Here is a tiny trained network, its code and every weight. The questions are about switching its units off for an input and a class, where a switched-off unit gives its printed mean instead of its output.

import numpy as np


def w(rows, s, z=0):
    codes = np.array(rows[::2]) - 128.0
    scale = np.full(codes.shape[1], s)
    scale[-1] = z or s
    return codes * scale


def norm(h):
    return h / np.sqrt((h * h).mean(-1, keepdims=True) + 1e-5)


def f(y):
    return np.maximum(y, 0)


def log_softmax(a):
    a = a - a.max(-1, keepdims=True)
    return a - np.log(np.exp(a).sum(-1, keepdims=True))


def net(x, mask):
    res = np.array(x, float).reshape(1, 6) / 4 @ E
    u = 0
    for l in range(2):
        y = f(norm(res) @ A[l][:, :-1].T + A[l][:, -1])
        res = res + np.where(mask[u : u + 8], y, B[l][:, -1]) @ B[l][:, :-1]
        u += 8
    return log_softmax(norm(res)[-1] @ U[:, :-1].T + U[:, -1])


A, B = {}, {}
E = w([
[137,150,125,215,171,99,130,2],'x0',
[58,159,10,125,90,123,147,112],'x1',
[133,136,128,120,123,135,122,126],'x2',
[128,128,129,123,130,125,143,127],'x3',
[70,177,139,51,209,72,65,152],'x4',
[128,129,129,126,123,130,123,125],'x5',
],0.0043)
A[0] = w([
[182,114,118,255,83,140,141,42,8],'L0N0',
[124,89,17,140,81,145,168,132,145],'L0N1',
[122,158,7,120,103,118,142,132,178],'L0N2',
[185,47,162,87,120,173,155,167,55],'L0N3',
[147,222,152,165,189,40,81,58,139],'L0N4',
[140,87,163,181,172,85,89,52,47],'L0N5',
[154,120,208,81,123,98,80,93,113],'L0N6',
[119,104,156,146,30,184,175,173,201],'L0N7',
],0.0061,0.0014)
B[0] = w([
[116,95,162,2,106,68,105,214,254],'L0N0',
[115,191,152,174,222,122,108,161,222],'L0N1',
[137,204,61,146,119,99,65,92,223],'L0N2',
[197,110,181,184,70,108,177,52,209],'L0N3',
[112,130,100,148,139,194,137,115,250],'L0N4',
[125,180,74,140,161,191,110,188,212],'L0N5',
[180,121,105,132,173,160,132,244,197],'L0N6',
[168,191,116,208,204,162,111,101,237],'L0N7',
],0.0066,0.0052)
A[1] = w([
[95,195,68,105,111,51,112,88,105],'L1N0',
[154,41,186,3,114,126,178,199,253],'L1N1',
[104,156,95,89,103,169,108,163,130],'L1N2',
[139,54,173,53,153,155,143,124,183],'L1N3',
[89,176,108,58,84,6,89,138,52],'L1N4',
[117,102,109,111,129,123,62,190,69],'L1N5',
[64,182,103,192,105,161,111,5,159],'L1N6',
[208,54,183,142,175,143,83,177,164],'L1N7',
],0.0065,0.0013)
B[1] = w([
[161,64,195,122,68,187,191,141,206],'L1N0',
[76,106,70,86,127,189,135,66,221],'L1N1',
[145,96,168,174,48,43,170,114,191],'L1N2',
[38,130,92,134,167,60,74,142,169],'L1N3',
[230,118,255,192,132,174,167,146,190],'L1N4',
[157,115,115,140,92,109,154,42,189],'L1N5',
[77,38,114,29,144,89,104,121,196],'L1N6',
[70,121,122,111,79,80,129,86,253],'L1N7',
],0.0069,0.0066)
U = w([
[227,129,222,182,47,125,177,112,81],'0',
[20,64,71,61,97,133,120,68,64],'1',
[126,254,44,194,201,163,77,185,255],'2',
],0.0086,0.00091)

Each question gives the input, the list of numbers given to net, and the class t.
The units are the neurons (one row each of A and B). Each row of codes is followed by its name. A weight is (code - 128) times the scale printed after its matrix; where a second scale follows, it is the last column's (A, B and U).
mask holds one flag per neuron, layer by layer. A switched-off neuron (its flag False) gives its mean, the last column of its row in B, instead of its output. The means were averaged over made-up inputs and are rounded, as every weight is.
A unit's drop is (log p(t) with every unit on - log p(t) with that unit switched off) / (log p(t) with every unit on - log p(t) with every unit switched off).
The circuit of an input: a set's keep is (log p(t) with only the set's units on - log p(t) with every unit switched off) / (log p(t) with every unit on - log p(t) with every unit switched off). Starting from the 12 units with the biggest drops (on a tie, the unit counted first), units are removed one at a time, each time the one whose removal leaves the highest keep (on an exact tie, the one counted first), for as long as the keep stays at least 0.8.
circuit, biggest first: the units of the circuit, biggest drop first
unit that matters most: the unit with the biggest drop
k most important neurons: the k neurons with the biggest drops, biggest first
top k neurons in layer l: the k neurons of layer l with the biggest drops, biggest first
drop of u: that unit's drop, to one decimal
input [-5,5,3,-7,-1,-3], class 2: circuit, biggest first : (L0N1)
input [4,5,-8,-2,-1,-6], class 0: circuit, biggest first : (L0N0; L1N4)
input [0,7,1,1,-3,5], class 2: 2 most important neurons : (L0N1; L0N7)
input [0,4,8,1,4,-6], class 0: circuit, biggest first : (L1N4; L0N7)
input [1,-7,6,5,6,-3], class 2: top 4 neurons in layer 0 : (L0N0; L0N4; L0N5; L0N6)
input [6,6,8,-5,0,2], class 0: 4 most important neurons : (L0N0; L0N7; L1N4; L1N0)
input [-4,0,-2,0,0,8], class 0: 4 most important neurons : (L0N3; L1N1; L0N4; L0N5)
input [-4,1,-3,1,-5,0], class 2: top 2 neurons in layer 0 : (L0N7; L0N1)
input [7,-2,-7,2,0,-2], class 1: 4 most important neurons : (L0N7; L0N0; L0N2; L0N1)
input [7,-3,2,-5,-1,5], class 1: 2 most important neurons : (L0N0; L0N7)
input [-2,-2,3,1,1,7], class 1: 4 most important neurons : (L0N2; L0N1; L1N4; L1N7)
input [8,0,4,7,-6,7], class 1: 2 most important neurons : (L0N2; L1N1)
input [0,2,-3,-1,4,6], class 0: top 3 neurons in layer 1 : (L1N0; L1N4; L1N1)
input [2,7,-8,0,-4,1], class 0: 2 most important neurons : (L0N0; L1N0)
input [5,-8,2,2,-4,7], class 1: unit that matters most : L0N0
input [8,-4,1,-3,-1,8], class 1: 2 most important neurons : (L0N0; L0N7)
input [3,-5,-4,2,0,-3], class 1: 4 most important neurons : (L0N7; L0N1; L0N0; L0N2)
input [7,-1,-8,-2,-7,-4], class 1: top 2 neurons in layer 0 : (L0N2; L0N0)
input [-2,7,-7,6,-8,-8], class 2: drop of L0N7 : 0.7
input [-8,3,-8,0,-2,-4], class 2: circuit, biggest first : (L0N7)
